[ 12  11  11  36   3  11 -36   3  19   6   5  -6  30 -34   4  -3  -2 -12
 -16 -27   9   1  -3  40 -11   2 -15   7  28  25 -20 -17  10 -16 -17 -35
  11 -42  43  -7  -1   1 -20  21  -1 -38  12 -18 -24  19   2  16 -10  29
  41  13  29  24 -34  -6 -16   6  34 -11  35  23   5 -10 -31  24] => <83> Y
[ 32  22   9  41  21  26 -30   4   3   1  -3  -1   1 -38 -31 -24  23   5
 -49 -20   6  13  -9  17 -49   2  -5  42  30  33  -2 -45  32  -3  -9 -52
  -9 -16  72 -10  12 -32   8  19   1 -38  14 -15 -50  30 -11  12  -8   3
  73  17  19  27 -28 -12 -28  -6  16  16  32  55  15   0 -26  37] => <77> G
[ 28  20  25  59  22  24 -31  28  23 -22  15 -20  17 -28 -13 -32  10 -13
 -29 -23  23  25 -19  47 -30   6 -15  16  36  13 -14 -53  30 -13  -8 -27
 -16 -27  30 -13   7 -23 -11  30  -6 -43   7 -27 -46  30   5   7   1  46
  45  14  18  24 -43  17 -22   3  18 -10  38  48  13 -12 -17  26] => <77> G
[ 10  25 -29  19 -11  27 -25 -25 -14  25 -17  23   2  -1 -17   7  31  12
 -28  -7 -16  -9  12  -3  -1 -16   1  46  27  23 -12  13  -4   3 -16 -49
  -5 -22  38  -8 -14 -12   2 -16  16 -20  11 -33  -3  13 -12  17  -4 -10
  68   8  14  -9 -22 -37 -30  -5  10  16  15  29  12  -5 -14  18] => <83> B
[ 12  17  -6  50  -4  35 -46  -8  16  19 -11   8   4   2   4 -10  21 -14
 -15 -13  -4  -6   0  38   9  -7  -6  37  43  22 -28  -3  -3  -4 -23 -34
  -6 -39  17  -4 -27 -15 -15   7   9 -30   7 -58 -25  25   6  17  -9  10
  43  18  13  -5 -34 -14 -22  -3  28   3  24  33   4 -26 -17  26] => <83> B
[ 21   7 -20   8   7  -6 -32   0  -4  -5  -5   9   6 -50 -26   2  15  17
 -31 -19   3   3 -20   1 -51   3  -5   2   5  -1  10 -30  26   6 -18 -41
   3  -4  52 -24  13   0  22  20   5 -25  12  21 -12  24 -17  15   5 -16
  49   5  20  33 -10  -9 -11 -12  25  25  26  31  29  19 -33  21] => <77> G
[ 25   6  -9  32   4  30 -36  19  16  -1  -5  -9   7 -19 -14 -13  21 -16
 -16 -20   6  15 -13  30 -24  -6 -12  25  10  -6  -5 -18  22   1 -15 -18
 -14 -15  24 -15 -12 -20   9  31  -9 -26   6 -19 -32  17 -13  15   9  -3
  37   9   7   8 -16   9 -12   1  16  14  27  29  15 -15  -6  25] => <77> L
[ 15  15  45  33  12  11 -33  33  26 -39  23  -3  17 -31   8 -21  12  -6
 -15 -18  13  22   4  31   0   9 -19 -14  21  24  -2 -43  16 -23  19 -19
   4 -18  63   7  18 -18  -9  22   2 -39   8 -11 -37  34   7   2  -7  36
  39   9  27  29 -26  21 -13   6   1 -10  35  35   0  -6 -11  25] => <77> L
[ 25 -13 -27 -13   7  -7 -30   1  -8   6 -22   4 -26 -29 -23  -1  14  10
 -11  -2 -20   4  -5 -28 -35  -4   8   0 -17  -8  27  -7  27  22  -9 -18
  17  19  47 -27   7 -13  44  17   4  -7   0  33 -20   7 -28  19  17 -57
  19   2   3  21  25  -3   7  -8   4  44  10   6  27  11  -3  26] => <77> L
[ 32  14  -6  55   6  17 -45  21  24 -17   8 -19  26 -12 -12 -18  21 -32
  -7 -28  25  27 -30  64 -10  -3 -19  20  15 -23 -25 -37   9   8 -20  -3
 -24 -38  -9 -21 -28 -12  10  40 -28 -32   4 -39 -30  12  -7   8  10  41
  31   9   4   9 -42  24 -19  14  29  -2  30  32  19 -20  -6  23] => <77> L
[ 39   6  -2  49  13  20 -66  21  18 -16   4  -6  21 -34 -15 -17  29 -15
 -21 -26   9  17 -17  44 -21   2 -16  17  25   1 -16 -36  26   4 -10 -30
 -12 -32  49 -19 -15 -22  23  40  -9 -46   9 -32 -42  22 -12  17   5  25
  43  10  19  22 -31   8 -23   5  27  12  38  44  25 -14 -18  31] => <77> L
[ -6  28  -6  17  12  10 -40 -24 -12   1 -12  51  -8 -27  14   4  23  33
 -41  -5 -12 -21  13 -23  -4   6  10  14  51  64  -4 -17   6 -24  -7 -56
  29 -27  84   1  26 -14 -11 -24  44 -40  13  -1 -32  46  15  12 -31   1
  62  32  32  28 -30 -35 -25 -10  25  25  15  40  15  13 -43  38] => <83> Y
[ 25   7  13  23  14   2 -34  19  -3 -31   6  18   4 -39 -15 -15  11  15
 -26  -9   4  12  -5   2 -25  12  -9   1  21  19   1 -35  12  -7   8 -29
   3  -9  73  -8  18 -20  21  10   6 -33  10   2 -33  28  -6   8  -3  18
  54   7  20  28 -24  -8 -33  -3  10  15  23  34  28  14 -24  21] => <77> G
[ -2  23  71  54   3  21 -42  22  41  -4  25 -14  27 -34  32 -23  -8 -20
  -4 -33   5  11  23  63  10  10 -17 -21  56  54 -22 -11   2 -40   2 -45
  20 -54  64  12  17   4 -66  20   1 -59  18 -22 -39  41  25  28 -20  48
  47  19  42  31 -36  14 -13  -1  29 -19  53  26 -23 -30 -38  20] => <83> Y
[  3  45  13  71  -6  40 -27 -12  -2  20   4  18   7 -41 -18 -14  33   4
 -42 -21  -1  -5   1  23 -18  -5 -14  36  52  37 -26  -8  11  -7 -13 -72
 -16 -51  54  -4  -9  -3 -28 -10  15 -46  18 -46  -3  50   8  17 -20  24
  78  17  29   4 -40 -29 -33   1  25  -6  44  63   8  -4 -30  23] => <83> B
[ 31  26  22  65  25  27 -26   9   9  -9   2  11  -2 -25 -17 -31  19  18
 -41 -15  15  15 -10  26 -38   5  -4  40  46  39 -13 -49  32  -4 -11 -41
 -12 -30  58  -4  12 -36 -10  12   1 -44   7 -28 -59  37   7   7 -21  36
  64  27   6  20 -51   1 -29 -18  16   1  35  64  16  -1 -22  38] => <77> L
[ 47  11   3  41   9  -3 -28   9  -4 -32   8   8  16 -33 -33 -23  11  13
 -28 -12  15  28 -25  17 -53   2  -7  23  20  -6 -12 -41  16  -5  -8 -41
 -16 -19  56 -17   6 -30  23  22 -10 -31  12  -8 -37  13 -16  14   3  28
  82  12   4  28 -37  -5 -39  -7  17  10  26  32  40   2 -33  32] => <77> G
[  5  24   2  44  -6  32 -50 -10   4  24 -14  21  -3 -37  -1  -4  29  10
 -31 -25 -13  -9   8  17 -14  -5  -6  23  51  47 -17  -2   8  -5 -22 -71
  10 -49  66 -11  -6  -1 -24   6  23 -48  17 -27 -23  55   7  26 -16   0
  67  23  26  17 -34 -31 -25  -8  31  14  41  51  12 -12 -35  30] => <83> Y
[  7  19  26  43   0   9 -31  -9  12  -4   9  24  13 -24  13  -3  -2   5
 -21 -12   3   2   6  20  -8   5   0  14  48  45 -20  -8  -2 -29 -11 -49
  15 -45  52   3  10  -9 -28   6  13 -38  17 -17 -36  22   9  18 -18  38
  64  24  23  45 -45 -19 -39 -11  31   3  28  25   7 -11 -41  28] => <83> Y
[ 13  25  33  59   4  26 -45  11  20   1  10   2  23 -26   6 -14  14  -9
 -16 -28   6   8   3  51   3   5 -17  15  50  37 -29 -18   4 -20 -10 -39
   1 -52  42   1  -4  -4 -35  13   2 -49  11 -43 -28  42  12  11 -19  47
  48  16  31  17 -57  -6 -23   4  29  -9  40  46  -3 -19 -24  25] => <83> B
[ 24  24  34  46  17   7 -21  11   7 -34  15  21   9 -32  -6 -24   6  21
 -38  -8  17  20  -5  12 -27  14  -4  13  43  36 -10 -51  13 -25   2 -38
   1 -21  77   2  26 -33  -3   2   8 -36  13  -9 -50  29   8   6 -23  45
  73  23  18  36 -47  -6 -32  -9  11  -5  24  45  19   5 -39  31] => <77> G
[ 38  19  18  43  15  17 -24   3 -12 -32   5   5   7 -35 -33 -20   3  13
 -35 -12   8  15  -9   6 -47  11 -12  34  31  23 -11 -36  18   2  -2 -49
 -15 -23  70  -5  13 -21  14   9  -3 -34  15 -19 -34  21  -6   6 -14  34
  81  14  15  26 -36 -13 -37  -9  15   2  26  48  31   9 -35  22] => <77> G
[ 23  14  15  43  23  22 -35  -4   0 -11   0  10  -3 -29 -16 -19   8  11
 -38 -14   0   7   0   7 -32  13  -8  26  40  42  -4 -38  27  -7  -1 -39
  -4 -21  72  -5  15 -23   4  11  12 -42  10 -18 -51  36   7   8 -21  23
  57  25  21  32 -31  -7 -22  -6  18  12  27  55  19  10 -29  29] => <77> G
[ 19  16  -8  43   1  28 -51 -18   4  19 -17  11  12 -23  -9   0  11   1
 -25 -22  -8  -5   3  23 -20  -1  -6  36  39  40 -19   0   6  -4 -25 -60
   5 -40  57  -9 -11 -10  -9   8  12 -40  14 -33 -35  25  -4  26 -10   6
  61  21  14  16 -30 -28 -29  -8  41  14  26  35  13 -14 -35  33] => <83> Y
[ 30   8  16  42  12  18 -32  20  -7 -15   3  -7   1 -27 -19 -23   7  -9
 -16 -16  10  19 -10  27 -26  13 -14  14  19   5 -11 -33  22   7  -9 -21
 -14 -16  31 -13  -3 -14   3  29  -8 -29   3 -19 -33  21  -6   7  -1  29
  32   9   7  18 -27  10 -12   0  16   2  25  38  19   0 -15  22] => <77> L
[  5  28  28  61   7  24 -43   6  29  10   5  -1  23 -34  -1 -10   9 -11
 -32 -33  12   9  -3  51 -19  -4 -16  21  54  39 -20 -30  19 -26 -23 -51
   6 -57  52  -4   3 -11 -37  18   3 -54  16 -27 -47  37  12  20 -19  35
  63  28  29  28 -53  -4 -27   2  38  -3  44  44   0 -20 -41  38] => <83> B
[ 19  12  18  35   2  12 -22  12   9  -9   9  -2   7 -19 -10 -24  19  -2
 -11  -9  11  20  -7  26 -22  -3  -1  12  22   2  -9 -22  11  -2  -7 -23
  -5 -19  29  -7   0 -15  -3  14  -9 -24   8 -10 -20  20  -1  25   4  17
  43   6   9  10 -22   0 -17  -4   5   1  23  25   9 -10 -11  16] => <77> L
[ 34  18  24  59  10   2 -42  18  19 -33  14  10  23 -45  -6 -24  11   1
 -20 -23  20  25 -25  43 -36   4 -12   7  36   4 -22 -39  19 -12 -18 -38
  -5 -44  45 -18   5 -10  -7  25  -9 -47   6 -12 -37  35   5  17  -4  47
  64  18  12  33 -48   8 -30  -1  34  -1  44  42  30 -11 -36  30] => <77> G
[  3  27   8  37  -2  30 -48 -19  -1  22  -9   7   7 -33 -11   0  15   8
 -29 -24 -15 -12  12  16 -16  -2 -11  22  50  46 -15   2   8  -6 -14 -70
  10 -47  69  -9  -3  -2 -20  -3  19 -41  21 -23 -19  41   3  25 -15   4
  66  14  35  17 -26 -31 -26  -5  33  13  34  41   4  -5 -38  26] => <83> Y
[  5  45  26  72   8  39 -51 -11  21  13   1  15  27 -45  -3 -17  24  -4
 -48 -34   6  -3   4  50 -21   0 -16  31  72  55 -29 -31  18 -26 -25 -77
   3 -72  75  -2   5 -11 -43   8  13 -68  21 -45 -40  57  16  18 -28  39
  81  29  43  25 -60 -23 -37  -1  42  -5  57  71   4 -12 -46  37] => <83> Y
[  4  21 -22  36   1  35 -44 -24  -2  34 -19   8   7 -22 -11   3  20  -6
 -28 -24  40 -16  -1  18 -13  -7  -9  38  38  34 -15  -4  11   2 -24 -55
   1 -42  39 -11 -17  -3 -13   4  14 -37  10 -42 -21  30   0  18 -14  -4
  51  15  26   4 -22 -30 -23   1  38  12  28  46   7   6 -23  24] => <83> Y
[ 13  31  27  65   5  34 -45   2  11   3   4   6   8 -39  -8 -18  22  -6
 -27 -32   2   7   1  43 -14   7 -15  25  56  42 -25 -24  14 -10 -13 -60
  -3 -49  62  -4   4  -9 -28   8   8 -56  15 -40 -30  51   8  19 -22  39
  66  21  27  17 -44 -12 -33  -6  27  -7  47  63   6 -13 -30  27] => <83> Y
[ 11  17   6  54  -6  31 -63   5  29  11  -3   2  24 -18  11 -12  26 -15
 -15 -28  -2   9   2  60   4 -11 -14  27  42  23 -27  -5   1 -13 -28 -46
   5 -49  43  -8 -21 -10 -23  24   2 -51  15 -44 -40  26   2  29  -2  16
  57  17  23  12 -36  -7 -22   1  36  10  44  26   1 -38 -23  37] => <83> B
[ 38  17 -12  40  12  16 -40  -5 -11  -2  -8  10   0 -42 -41 -13  20  14
 -41 -20   2  10 -22   8 -51 -13 -12  36  28   9 -11 -29  25  13 -17 -59
 -14 -24  60 -24  -1 -13  23  15   2 -42  14 -16 -27  29 -16  15  -4  17
  73  14  18  22 -34 -20 -31  -4  28  19  31  57  42   8 -29  31] => <77> G
[  7  25  13  46  -2  37 -42  -7  15  31  -5  -7   8 -25  -4  -9  13 -12
 -25 -26  -9   2  13  31 -17  -6 -13  25  43  42 -17  -5  11   0 -18 -58
   5 -45  57  -3   4  -2 -31   9   7 -49  13 -33 -26  38   2  29 -12   5
  58  14  31  12 -21 -14 -19  -9  30   5  44  44  -4 -16 -25  30] => <83> Y
[ -5  25  13  41  -3  30 -31  -6  20  33 -22   1   9 -16   8  -3  11  -8
 -25 -25  -6  -6  13  30 -12  -8  -2  19  41  47 -12  -2  10 -20 -23 -52
   9 -46  46  -1   2  -4 -39   3  13 -31  13 -25 -27  35   9  25 -14   1
  42  21  28  13 -25 -16 -13  -9  27   6  37  35  -9 -16 -25  27] => <83> B
[ -7 -14 -30 -10  -7   7 -57 -21  10  39 -21  -8   4 -17  10  18  13 -17
   6 -22 -24 -18  16   7  16  -5  -5   0   0  20   6  25  -6   2 -10 -34
  27 -17  33 -11 -15   8   7  18  13 -21   6 -12 -14   5 -11  30  14 -44
  17   2  28   7  17  -9   4   3  29  31  15  -8  -4 -12  -7  16] => <83> Y
[ 10  35  20  84  13  41 -45  -3  20   5  -1  17  17 -27   3 -15  22  -9
 -37 -28  11   4  -3  52 -13  -3 -15  43  66  49 -36 -30  14 -19 -27 -61
  -5 -68  51   0 -10 -17 -39   6  12 -59  19 -55 -45  47  16  21 -27  50
  63  33  28  20 -65 -18 -37   0  40  -7  44  65   5 -18 -38  41] => <83> B
[ 39   6 -11  32   3   4 -30   4   3 -13  -7  11  -1 -12 -19 -14  23   6
 -16  -5  -1  20 -15  13 -26  -6   7  29  17  -4  -8 -15   7   9 -16 -31
 -12 -14  36 -17  -9 -28  17  17  -6 -24   9 -16 -30  10 -13  16  11   1
  60  11   2  10 -25  -6 -25  -7  12  16  14  25  29 -11 -13  27] => <77> L
[  6  22  34  54   9  29 -33  -3  19  23   0   4   1 -27   4 -16  -2  -1
 -27 -15  -2  -1  12  31 -19   3  -3  28  47  59 -19  -9  12 -21 -20 -58
   9 -49  65   0  11 -10 -38   8  12 -49  17 -29 -51  37  14  26 -20  24
  58  29  22  28 -38 -16 -24 -13  30  -2  41  40  -3 -12 -47  37] => <83> Y

[ 11  -8   7  37  38 -27  52  35  10 -13 -36  -5 -15  26   5 -59  -2 -24
 -13  -3  10 -16 -26 -13 -11 -22  47 -40 -23 -26 -14 -19 100 -69  -3   1
 -31 -14   8  37  45  46  -9  17 -53  61 -23 -50 -32 -28  21  22 -14 -13
   1 -21 -10  -1  73 -55 -60 -45  75  -4 -19 -13 -60 -20   6  31] => Q38 F
[ 21  -4   0  27  12 -18  33  25  11 -30 -12   0 -10  16  14 -33   0 -18
 -11  -9  11 -10  -9   3 -20   1  29 -29  -9 -20 -13 -25  74 -49   1  -8
 -12 -14  -4  29  28  14  -6  18  -9  42 -12 -30 -18 -49  25  41  -9   6
  12 -26   7  29  58 -37 -24 -39  34   0   3   6 -41 -31   5  35] => Q38 C
[ -7  30  23  52  52 -20  48  20   9 -46 -34  -2 -20  50  19 -49 -24 -40
 -30 -50  12 -31 -56 -16 -16   4  36 -46 -35  -3  25  -5 121 -10 -58  -8
  16 -21 -22  35  26  42 -22  35 -46  38 -36 -33 -29 -45  21   1 -17  -9
   4 -29 -32 -16  36 -27 -66 -35  56  -8 -23 -12 -22 -54  34  24] => Q126 V
[ -1  23  26  44  41  -2  50  20 -17 -33  -9   3   3  46   6 -28  -4 -39
 -11 -27  18 -28 -36  14  -8  22  50 -49  -8 -11   3 -62 111 -45 -63  -4
  18 -22 -32  36  -1  15 -12  41  -4  37 -22 -32 -43 -43  11  10 -11   2
  37 -42 -29  -6   3 -39 -26 -61  19   6  24 -21 -49 -44  54  39] => Q896 N
[  8  -6   5  25  21 -34  41  26  -7   1 -47   2  -6  29 -10 -31   5 -10
   0   8  16 -14 -17 -26  15 -15  38 -43 -21 -10 -32 -10  56 -38  46   4
 -22  -7  -7  20  46  42  -2   7 -42  53 -26  -6 -32 -26  27  18  -4   2
  15  10  -5   5  74 -59 -44 -36  52   1   5 -14 -30 -13  -1  23] => Q38 F
[ -11  106  -37   63   75  -80   72    5  -39  -51  -23   -1  -25   30
   65  -85  -27  -58  -22   -6  -14  -26  -94  -38  -15    5   49  -13
  -22   -1   -8  -27  127  -96  -53  -19   -4  -76  -13   35   20   64
  -80    0  -35   56  -80 -100  -74  -24   53    9  -23  -29   38   36
  -13   -3   45  -95 -110  -69   34   -6  -16  -50  -48  -51   65   45] => Q126 Z
